In the rows, zero is written as 128.
Each row has a class, written after it.
[120 123  91 106 145 128 105 130 127 141 123 146 161 136 108 133 101 137
 149 126 128 129 116 110 133 104 145 103 109 140 127  74 159 126 150 127
 136 166 119 133 106 120 188 171] => sebo
[120 114  80  94 150  69 107 155 115 139  74 139 110 122  72  99 134 141
 153 120 148 185 136 118 131 151 163 116  99 167 110  99 128 120  93  76
 136 197 156 168 131  43 206 160] => sebo
[125 126 104  69 166  85  76 155 134 133  93 169 110 122 148 140 153 143
 150 125 162 169 114 114 120 133 109 130 111 135 131 101 127 133 133 126
 121 194 131 138 124 116 147 159] => sebo
[126 134 101  91 175  73 118 157 127 122  87 122 149 125 119 131 114 137
 148 107 134 190 139 113 129 122 155 115 105 155 113  80 129 115 127 123
 142 195 151 149 162 132 206 149] => sebo
[130 122  87 148 138  79 121 100 118 141  61 107  72 115  80  91 141 118
 142 116 141 178 137 119 133 167 117 132 110 162 123 134 123 124  97  68
 139 143 155 147 120  72 145 117] => Dosob
[124 115  99  48 204  39 109 172 140 143  56 129  95 109  97 120 157 167
 171 129 158 224  93 140 138 143 174 152 125 185 112 100 120 128  90  89
 115 176 175 170 185  48 154 157] => sebo
[113 106  69  98 155  43 103 158 111 136  53 163 122 117 115 109 151 126
 156 119 137 237 174 102 157 138 160 124  99 172 126  53 117 117 114 103
 149 175 154 130 160  77 210 120] => sebo
[123 106 100 141  63  86 146 134 125 116 125  88  43 113 142  88 156 101
 117 121 128 205 145 130 130 160  60 136 104  98 119 156 140 137  91 120
 127 130 135 113 142 130 184 107] => Dosob
[124 134 123 158 126  95 137 152 132 124 134 118  76 119  89  97 127 123
 130 112 122 120 152 132 124 186 132 133 143 151 123 203 132 113 109  83
 135 103 149 162 117  89  86  91] => Dosob
[139 132  94 142 142  95 153 151 122 147  73  28  58 126  75  87 132 107
 119 124 141 200 127 148 140 156 128 166  87 161 109 164 122 107  66  61
 115 172 148 138 184  83 136 117] => Dosob
[119 115  89  89 155  53 110 150 126 144  65  95 101 118  86 108 133 131
 156 156 168 219 117 131 136 143 147 153 100 171 106  97 148 129  81  50
 114 195 179 164 182  48 171 140] => sebo
[122 141 112 143 146 110 121 129 110 135  98 102  60 129  83 101 144 130
 116 129 136 141  90 130 115 156  92 120 130 135 130 137 130 128  98  70
 125  74 135 138  98 115 101  67] => Dosob
[120 119  92  93 147  59 118 129 106 121  90 144 122 119 108 111 139 140
 133 109 144 219 148 120 133 189 132 123 101 141 128  83 133 121 126  99
 131 139 154 131 146 131 188 117] => sebo
[120 120  90  86 162  91 128 152 124 117  98 134 134 124 130 144 134 142
 135 123 134 175 144 124 147 123 164 103 108 147 126  76 130 112 124 124
 143 163 139 123 164  94 186 137] => sebo
[127 126  95  94 159  97 125 141 121 131  98 110 115 108 126 134 132 139
 154 125 140 193 130 122 139 125 145 121 119 146 113  92 112 123 116 142
 130 169 157 132 176  99 160 127] => sebo
[126 116  88  75 135  60 119 139 128 132 105 147 137 118 111 115 135 144
 159 143 150 178 149 120 138 133 159 125  99 160 121  91 133 123 111 104
 129 161 142 129 155 100 179 151] => sebo
[122 111  86 120 104  98 133 129  98 122 124 132 106 128 124 130 152 135
 126 125 138 164 132 123 147 144 119 105 104 132 119 106 124  91 124 126
 130 132 119 103 129 118 168 107] => sebo
[109 105 102  79 142  35 126 163 136 136  54 140  78 129 116 108 196 113
 142 113 159 235 107 133 124 160 142 151 116 145 126 166 125 116  73  17
 113 187 189 171 147  77 140 153] => Dosob
[138 127  87 143 112 113 137 144 135 137 100  78  39 124  84  72 143 115
 127 107 108 147 105 137 128 169 124 124 110 127 121 181 142 113  70  44
 133 166 170 162 100  81 155 145] => Dosob
[111 100  94 125  90  59 132 137 130 118 135 116  64 111  96 105 116 146
 111 124 124 173 152 124 121 179 118 117 118 140 127 169 122 124  80  95
 139 106 140 134 123  87 152 109] => Dosob
